Each row was made from one walk, in order. Every step used is in the known rows, and no mark comes twice. Write each row's walk.
Each row is shifted at random along 6 fixed directions that mean nothing.
Known rows
Y-W-D-A: [ 126   13   62 -217  -91   98   -5  -24  117   -9    0  198   42 -143
   39    5   47  295   25  -85  -84    9  -61  -88   75 -195  -82   59
  160    3 -236 -120  -34   18  -34  150  -26  295 -166  -68 -112 -280
  -67  -57 -233  -66   73  -96   78]
Z-G-C-A-D: [ 276  -12 -404   28   69   50  191 -106 -105  -99  -48  110  225 -186
  276   75  259  412  -41   22   40   -1 -112 -153 -113 -253  -85  130
  182   18 -230  -58 -130  -12  -53  237  -98  246  -92 -288 -355   43
 -120  107  -84   -8  290  -54  110]
S-W-Y-G-T-D-A-Z: [ 313  162  190  -12 -283  -57  239   43  148   88  -54  -91   95   71
 -127  -58  150  144 -120   25   87   41  -89  -96  -77 -303  251  232
   68   27  349 -224  -67 -214  -73  -13    2  173  212  -68  231 -130
  -30   19  -99   52  -22  107  263]
J-S-Y-W-D-T: [ 102  101   79   -2 -139   43 -188  -52  -24  -16  -57   69   17  -20
 -146  174   19  342  -94    3  -83   33  -87  -78  159 -312  104   76
   -5  122 -382  -47  127 -113  -64 -156   70  321 -129 -186  -48 -351
  -45 -237 -311 -347  140 -108   86]
A-Z-C-G-T-S-W-Y-J: [ 194   27 -369   22  -45   55  297   75 -262  -23   47  -98  169  101
  257 -116  -50  374   61   68   51 -238 -134  -27    0 -150  132  288
  213  153    2 -234 -144   67 -110  -43  -11  326  -56 -370 -186  136
  -90  415  192  -39   40  172  145]
J-A-Z-G-C-S-Y: [ 249  136 -147  -68   25  -11  311  206  -67 -113  -74  119  329 -202
  219   88  254  700  -46   53   -3   77   76 -296 -296 -200  -12  216
  138  -12 -193 -175  -42 -116   22  334 -228  133  -31 -148 -108 -128
  -81  -49 -284  -25  226   30  215]
W-D-T-S-Y-J-G-C-A-Z: [ 157  109 -214 -148  -36  142  441  114  -96 -120   91    0  220 -121
  251  -78  176  533   37  112   31  -20  -13 -157   19 -237  -49  225
  123   67 -169 -163  -46  -33  -27   38 -275  258  -75 -188 -130 -214
  -61  142  -81   39  149  131  260]
Z-C-T-A: [ 136   28 -309  100  -75   -6  166    0  -86    1  -86   17  143 -192
  182  179  -34  343  -20  -30   67  -54   -4 -161  -64 -289  187   43
   90   -7  -48  -71 -103  -74 -122  147 -102  276  -29 -196 -101 -134
 -121  112 -138    5  225   27   30]
D-A-Z-G-C-S-W-Y-J: [ 132  361  145   49 -126  -36  -36   92  145  -34 -354  160  260  137
  167  131  247  203  -59  335  258  -38   61 -141  -61 -322  131   39
  -65   -8  135 -300 -211 -115  106  -39   40  269  -14 -140   26 -101
 -190  164 -285    5  -44   92  224]
T-D-S-Y: [  63  509  -47  -25  -82   -2   55   66  -63 -127 -198  205  278  104
  129  297  248  327   40  134   -3   81  162 -232  -56 -338   12    5
 -152  -30 -207  -42  -82  -29  -42  -15 -148   96  -55 -247   54 -216
  -44 -168 -473   -9  176   -1  101]
T-A-D-S-Y-G-C: [  -5   58  115 -285 -199  245  206   86  185 -118   -7  381   71 -222
  -52  114   11  343   28  101  -51 -181   14  -48 -163 -116 -138  117
  132  -50   73   15  -12  197   11  107 -224  312  -60   54 -224 -412
  -56  -57  -74   36  -39   23  169]
T-S-C-A-D: [ 138  -42  109 -156  -86   79  -90 -119  125   15  -26  122  116 -195
   25   98 -100  433 -142   94  134  -10 -157 -229   18 -121   85   49
   91 -119 -190 -133  -24 -150  -10   93  -17  291   89 -108 -157 -348
 -170  100 -342 -107  197  -93  228]
J-W-A-Z-G-C-T-S-Y: [ 177  221  185   28  -89  -91   22  125   -3    6 -193   98  187   24
   43   56  154  364  -42  167  160    7   -3 -177  -22 -258  109  171
   30   35  -22 -150  -51 -177  -58   17  -63  155  -36  -73  101 -146
 -101 -107 -252 -128   46   -5  263]
A-D-T-G-C-S-W: [ -49  107    4 -251  -73   77  103    6   27 -140  -90  141   38  -25
  159  -21  150  218   -2  194   17 -188  -87   -1  108 -257 -186  176
   85   26 -221 -143 -121  107   46  -53  -79  349 -149 -141 -247 -112
 -150  -20  -96  -15  -19   42  339]
G-T-C-A-D-S-W: [  99 -227  -98 -200 -300  174  321  -13   57  -33  155   65   -2 -189
  -72  -28  -93  248  -22  -41  -48 -219 -129   36   90  -90  -22  175
  244   94  148   57   81  141  -29   60 -144  305  -33   -4 -319 -296
 -105  127  156   19   -8   63  225]
Y-S-G-T: [ 186  107 -107 -218  -48  137  219   76 -126 -131   53  153   67 -191
  185   12  276  433  157  -36   11  140   37 -233  115 -234 -159  255
  227   73 -306 -169 -119   79  -77  203 -188  260 -146 -155    3  -76
 -162  -99 -242 -132  183  -49  221]
G-T-A-D-S: [  59  270 -222  -26   -6   16  190   11 -108 -118 -124   72  107  121
  298  244  363  204   89  234  -15  -42   41  -96  181 -425  -36   71
 -131   95  -87  -50 -183   98  -43 -195  -94  328 -124 -333 -203  -26
  -12  -50  -65   44   59  106  149]
Z-A-C-G-T: [ 301   34 -341   40  -69  -33  300   23  -73 -128 -132  181  293 -296
  154  210  301  493   15  -96  -69  149  127 -284 -130 -303    8   61
  129  -30  -90  208  -31   19  -16  354 -226  190  -62  -47 -237 -230
 -106 -225 -300   36  329  -87   24]
D-S-W-Y: [ -16  349  184 -227 -110   20  175  207  -45   19  -64  250   52   29
  165   37   82  268  109   98  103   22  112 -209  -81 -173    0  186
  117  -60  -45 -389 -199   33  -10  163 -228   38  -88 -153  315 -179
 -122   50 -354  -90  -70   64  315]
W-Y-J-A: [ 103   80  -59  -50  -94  163  248  167 -129  -63  -31  364  119  -94
   28  218  -46  299   97   93 -218  -97  120  -93  -50 -103   60  -16
   62   52   69   53  -53  179   -5   44 -139  320 -157   19 -144 -363
  -33  -43  -83  -98   27   94   -2]
C-S-W-A-Z-G: [ 233   65  -99    2 -215   41  -35  -29   15  -78  -26  242   37  -45
 -156  109   96  280  -68   27    7   24 -130  -10   92 -223  -20   54
  193   87  -19   94   78  114 -100  -67  -20  196  -74 -200   26 -239
   30  -66  -85 -110   13  -40   62]
G-T-C-S-W: [  34   19 -165  -86 -114   86   73  -10 -140  -95  -26   72   38  -17
  158   71  -16  202  103  120   32 -211  -36    5  165 -186   10  153
  148  161 -124  -82  -58  158  -54  -78  -81  291 -218 -203 -202  -64
 -191  111   25 -131   11   50  218]
G-T-C-S: [ 116  150 -309  -29 -149   34  257  102 -194 -173  -86  142  215  -89
  154  141   77  278  156   24  -20  -78  166 -103   43 -225  -20  114
  109  116  -63  119  -31  207  -79   92 -235  135 -223 -149 -144 -123
 -157  -12 -139   19  115   54  101]
Z-G-T-D-S-W: [ 257  335   46  -54  -57  -94  171  -16   40 -152 -181   92  338 -162
  184  107  578  361  -20   24  134  288   85 -401   19 -414  -99  137
    9  -36 -281 -133 -134 -152  -44  351 -208   71    0 -126  -35  -84
 -147 -280 -582  -18  325 -158  320]
J-Y-G-C-T-S-W-D-A-Z: [ 180   12 -208   44  -42   95   92  -15  -93  -87  -62   70   92   33
   71   94   89  355  -18  156  -68 -202 -106   45   42 -270   30  196
  116  181 -127  -45   31   45  -87 -187    8  408 -183 -271 -276  -84
  -20    8  110  -60   67   67  123]
C-T-D-A-Z: [  27  175   11  -84 -186  -47  173  155  102  -18 -150  -82  153  149
  142   24  100  134  -95  232  134 -166  -66   26   39 -240  103  162
 -103   58  246 -343 -156 -147   66 -214   59  347   84 -142   53   -4
 -152  257   32  192 -102  330  284]
Y-G-C-T-D-S: [ 224  196  306   -3 -261   16 -208  -69  347 -169 -426  244  322 -161
 -127  170  214  129 -147  194  217   49   85 -139   42 -320   12  -41
  -31  -55   -8   13  -45 -130   26  126   91  319   -1  142  -87 -344
 -292 -201 -534  111  170 -117  199]
T-G-C-S-Y-J-A-D: [ 200  148 -170  -19  -71   99  240   58 -142  -92  -34  -22  175    3
  250    2  208  395  -38  242  115 -103 -116 -101  -64 -293   96  192
   66   51  -33 -195 -169 -102   26  -53 -100  337   27 -270  -99   11
  -78  222  -14  -92  139  106  253]
S-Y-G-T: [  92   99  212 -130 -167  141  -99   49  142 -231 -226  538  117 -150
 -155  244   68  182   83   69 -183  -52  148  -88  -31 -150 -111   29
   67   35 -104  159   35  223   23   76  -80  340 -188  210 -201 -392
 -218 -415 -303 -102   99  -67   86]
W-A-D-S-Y-J-G-C-T: [  98  288 -217 -140   -1  151  583  225 -187  -59   42   40  136  -50
  390  -14  357  482  152  108   86   46   72 -208  -36 -282  -40  256
  123    0  -23 -249 -197  -14   22   70 -380  232  -69 -252   67  -72
  -48   76  -54   26   91  172  324]
S-Y-G-T-C: [ 246  -96   44 -126 -279  172  266   67   80  -95   38  243   86 -312
 -188   37  -76  315   30 -146 -126  -43   45 -132 -179  -99   58  194
  247   30  113   81   84   71  -75  275 -208  239   14  195  -88 -360
 -163 -130 -131  -51  176   -7  121]
G-T-D-S-W-A: [ 123   76  423 -306 -282   63  187   36  274  -76  -51  212  204 -264
 -130   25  221  287  -47  -23   51  134   69 -284  117 -159 -108  107
   59  -68  -61    3   46  -27   21  316 -238  163   28  228  -83 -516
 -182 -251 -481   39  122 -133  360]
S-W-D-T-A: [ -41  115  454 -322 -180   45   33   42  261   -1  -45  223  -62 -105
  -52  -25   -9   56  -26  127   78  -90  -73  -49   65 -136  -18  121
   88  -57   66 -345 -109  -33   27   40 -115  219   11   96   93 -356
 -148  -68 -221  -35 -158   38  385]
A-Z-C-S-W: [  76 -117 -145  -60  -87   39 -148  -64  -16   24  -63   78   59    9
    7   18 -293  311 -112   64   33 -295 -224   47   12  -60   65  123
  190   70 -164 -202  -14   49  -55  -33  193  360  -87 -262 -317  -65
 -161  336    7 -106   -1   28   95]
D-S-G-T-A: [ 248    9 -216 -182  -60  179  469   -6 -102  -99  214  194  -42 -276
  213   57  360  496  130  -35  -35  138  -34 -273   73 -298 -149  245
  251   33 -190  -78 -116  113 -142  261 -359  223  -48 -166  -26 -184
  -12   -7  -98  -49  255  -17  223]
D-T-G-C-S-Y-W: [ 213  -72  194  -96 -387  100   66  -13  241 -104  -65  178   96 -289
 -233   -5   33  267 -121  -42   26   18  -10 -124   36 -291   26   78
  165   -2  -34  144   95  -52  -46  248 -107  298   -2  216  -44 -498
 -159 -120 -325  -48  199 -121  142]
A-D-T-C-S-W-Y: [  65    8 -173 -331 -158   74  616  209  -72   -1  201  -59  122 -321
  112 -181  -22  583   10 -226  -63   10   29 -244 -196 -152  -67  330
  297  -58 -162 -157   13  -32  -34  376 -409   53  -16  -66   15 -278
  -81   33 -217   32  140   58  350]
J-A-Z-G-C-T-S: [ 445  228 -107  218 -146 -174  131   43   51 -195 -318  225  444 -177
  -95  358  360  464 -130   25  -57  211  211 -276 -109 -379   91  -89
  -79   15   10  376  107  -93 -107  233  -84  102   21  -13 -203 -366
   32 -460 -495  145  321 -109  -67]
Z-C-S-W-D-T-G: [ -13   51  -15  -60 -173   77  -91 -107   44   -5  -79   64   18  -57
   25    9 -125  114  -99  175  204 -213 -212   36   83 -213   67  117
  148   19  -66 -254  -77   15  -56  -98   22  309  -47 -224  -63 -151
 -165  245  -53 -141  -47   30  235]
Y-G-T-D: [ 206  380  370  -72 -308  -79   37  123  275 -153 -388  142  313   17
  -94   87  325  -64  -62  218  189   63  125 -112    1 -318   36  111
  -94  -54  338 -181 -185 -120   52   68   20  190  126  125  141  -97
 -246 -196 -404  191  -31   79  305]
A-Z-G-C-T-S: [ 178 -118 -264  -93 -145   57  338   86 -100  -11   84  -55   86   20
  127 -201  -98  215  -25   85  121 -339 -218  117  -98  -14   39  371
  244  168  287 -323 -125   81  -98   24   24  306   34 -245 -190  195
 -123  580  369  109 -104  306  192]
W-A-D-T-S-G: [ 214  295  210  -98   40  -24   72  -66  128  -14 -202  101  132  -93
  190  162  418  331  -77  233  164  265    1 -389  163 -428  -11   19
 -108 -123 -246 -172 -191 -244  -45   20  -90  264  103 -102   50 -298
  -83 -238 -525  -13  228  -88  311]
G-T-D-A-C-S-Y-J-W: [ 200  112 -204   12  -79   18  295    3 -131    1   24 -300  187  -29
  297   34  360  555  -72   48   86  104  -83 -263  117 -465  180  236
  -24   63 -259 -214  -69 -307   45   11 -150  344   13 -283  -91  -72
 -106   72 -216 -153  315   12  322]
Z-A-C-T-D-S-W-Y: [  47  -45 -213 -188  -43   89  360   66  -63   74   93  -64  111 -245
  260   12   96  638  -34  -36   37  -10  -61 -249 -131 -198   69  214
  194   -4 -177 -223  -46 -126   18  209 -198  306  -19 -163 -113 -221
  -96  117 -113 -100  170   41  258]
C-S-Y-W-D-T-A: [ -56  282 -123 -149 -133  115   57  186  -52  -74   22    8   42   75
  195   14  109  396   39  143   77  -41  -52  -35   14 -329   16  202
  101   85 -209 -328  -81  -36   23 -211 -128  270 -144 -345  264 -114
  -46  110  -87 -195  -37  148  226]
D-T-A-Z-G-C-S-W: [ 289  -93 -124   22 -164   41  144 -107  135  -55    0    8   84 -267
   -2   89  197  469 -149   -1   41   76  -98 -195   85 -416   56   66
  132   46 -181   44   44 -126 -126  181  -86  327    9  -88 -176 -339
  -28  -21 -216  -12  280 -112  114]

Which walk is each row?
[ 103  136 -108 -110 -158  105  134  197  -17  -69    0  -57   97   65
  155  -45  115  412  -46  224  147  -87 -130  -43  -59 -264   70  317
  120  103   16 -399 -115  -83   36 -195  -39  338   20 -294  186   38
 -115  288   56  -99  -29  244  311]	C-S-Y-G-T-A-Z
[ 259   -9   26 -139 -235   62  361   77  105   -8   66  -33  202 -303
    6 -192  162  412  -84 -156  180   66  -91 -203 -203 -157   43  315
  286  -13   82 -168  -13 -167  -49  372 -225  164  116   -8   27 -165
 -139   65 -156  -30  173   -8  288]	Z-G-C-T-S-Y-W-A-D
[ 149  245  -99   17   76  -64    7   13 -132  -62 -223   13  203   87
  373   78  191  369   82  196  193  -36   64 -180  106 -292  108  105
   23   87 -262 -179 -178  -79  -67  -24  -40  260 -168 -293  -68  -14
 -191   54 -250  -19  150   -1  204]	G-C-T-S-W-A-Z
[ 165  -72  420  -46 -203    8 -253 -237  277  188 -108 -302   15   84
   -6  -43   -8  110 -318  273  342  -64 -347  -99  233 -310  356  166
 -134   41    3 -471  -75 -463   31 -281  295  531  248 -142  -72 -218
 -218  317 -177 -233   61   36  391]	G-T-S-Y-W-D-A-C
[ 340  323    3   38 -162 -164  233  -15   71  -48 -139   84  176   20
  -16   80  376  140  -21  -59   32  193   46 -176  -30 -372   95  106
   18   10  152  -37  -57  -89  -88  109 -149    3   79 -144  109 -141
   15 -232 -310  117   93   -2  157]	S-W-D-A-Z-G-T
[ 293    1   77  -47  -18   72   40 -121   91  -25 -112  212  157 -155
   43  107  125  339  -25  140  105   43  -64 -252   95 -169   16   52
   76    2  -67    4  -41   -6 -123  119  -34  325   17  -29 -235 -283
 -110   28 -213   -3  183  -71  134]	W-A-Z-G-T-S-C
[ 226  218 -125 -197 -220   41  499  135  -64  -23  161 -100   46  -90
  134 -248  203  264  132 -181   87   61   -9  -91  -48 -269   26  363
  315   40  103 -272 -140  -45 -140  254 -282   53    7 -194  281  -22
  -23   80  -81   50   26   83  218]	Y-W-D-T-S-G-C
[  22   85   -6 -276 -146   74  335  129  -20 -103   33  104   84 -142
  158  -44  115  322   97   61   50  -97   17  -74   -1 -170  -64  263
  159   29   24 -115  -72  125   24   90 -312  212 -119  -66  -72 -212
 -116    7  -51   10  -45   93  336]	G-T-A-C-S-W-D
[ -22  -58 -161  -50 -140  157 -104  -75   68   54  -39   56   42  -24
   55  103 -186  311 -135   67   50 -244 -225   35  -30 -177   81   55
  146  -12 -120 -181  -29  -38   25  -82  125  437  -45 -271 -290 -176
 -124  240   15 -158   32    6   82]	Z-C-A-D-S-Y-W
[ 266  229  -29  127   18 -100  -12 -241  -16   40 -183 -198  111  109
  303   77  428  116 -135  309  349   73 -219 -172  171 -489  196  171
 -106   64  -38 -401 -247 -288  -82 -168   86  321  122 -419  -47  124
  -98  169 -156 -118  134   35  327]	Z-G-T-S-W-D-A-C
[ 112  370 -339  -24 -247  116  388  152 -123 -260 -101  388  305 -131
   -6  335  212  476  162 -102 -241   33  322 -138 -159 -289  -51  -39
   14  -16   10  489  115  284   -2  163 -421  116 -199  -35 -170 -476
   48 -367 -313  111  184  -25 -125]	T-D-A-C-S-Y-J
[  40   66  218 -217 -139  103  165  154   26  -12   12  158  186 -220
    5  -42   39  500   29    1   44   16   22 -219  -53 -151  -57  277
  182  -29 -210 -141   33  -45    9  213 -259  169 -157   57   72 -345
 -183 -116 -295 -190   70  -68  365]	J-W-Y-S-C-G-T-D-A
[ 353  197 -173  -14  -35   57  254  -60   36 -147 -118   77  206 -249
  191  171  485  484   41    1   36  263   90 -366   29 -502  -13  103
   81  -52 -214   28 -113  -91  -98  255 -212  266   -5 -148  -76 -180
  -62 -267 -423   73  393 -134  165]	Y-G-T-A-D-S-C
[ 215  255   62 -142 -170   55  146   79  100  -38  -75  152  130 -102
   49  -12  229  342   53  -93   77  161   33 -203   -9 -289  -23  113
  207 -109  -50  -74  -93  -67  -33  236 -159  157  -24  -99  177 -241
  -49 -161 -358    6  113 -100  164]	Y-W-A-D-S-C-G
[ 133   83 -350  -81 -135   91  402   61  -93  -15   78 -207   55  -77
  165  -45   82  390  -60    4   27  -66 -108  -82  -71 -349   81  275
  135   40  -39 -242  -73 -127  -58  -29 -132  277   69 -303    0  -30
  -45  178    3   16  128  175  246]	A-D-T-C-S-Y-G
[ 232  334   47   -2  -69    9  -99  -30   51 -180 -282  262  332  -81
  136  138  304  405    8  163  122  123  105 -262  -50 -393  -30   -3
    1  -28 -346  101  -63  -57  -23  104 -134  176 -155 -105  -31 -277
 -129 -194 -523  -71  281 -179  122]	T-G-C-S-Y-W-D-A
[ 224  -25    1  -23 -121  111  260  124  -15  -30  -41   92  275 -174
   60   29   23  473  -77  127   29  -59    0 -191  -75 -128  132  103
   87   73   31  -80  -20  -80   -2  112  -63  369   -2    8 -191 -311
 -110  149 -125  -71  141   85  162]	W-Y-J-A-Z-G-C-T-S
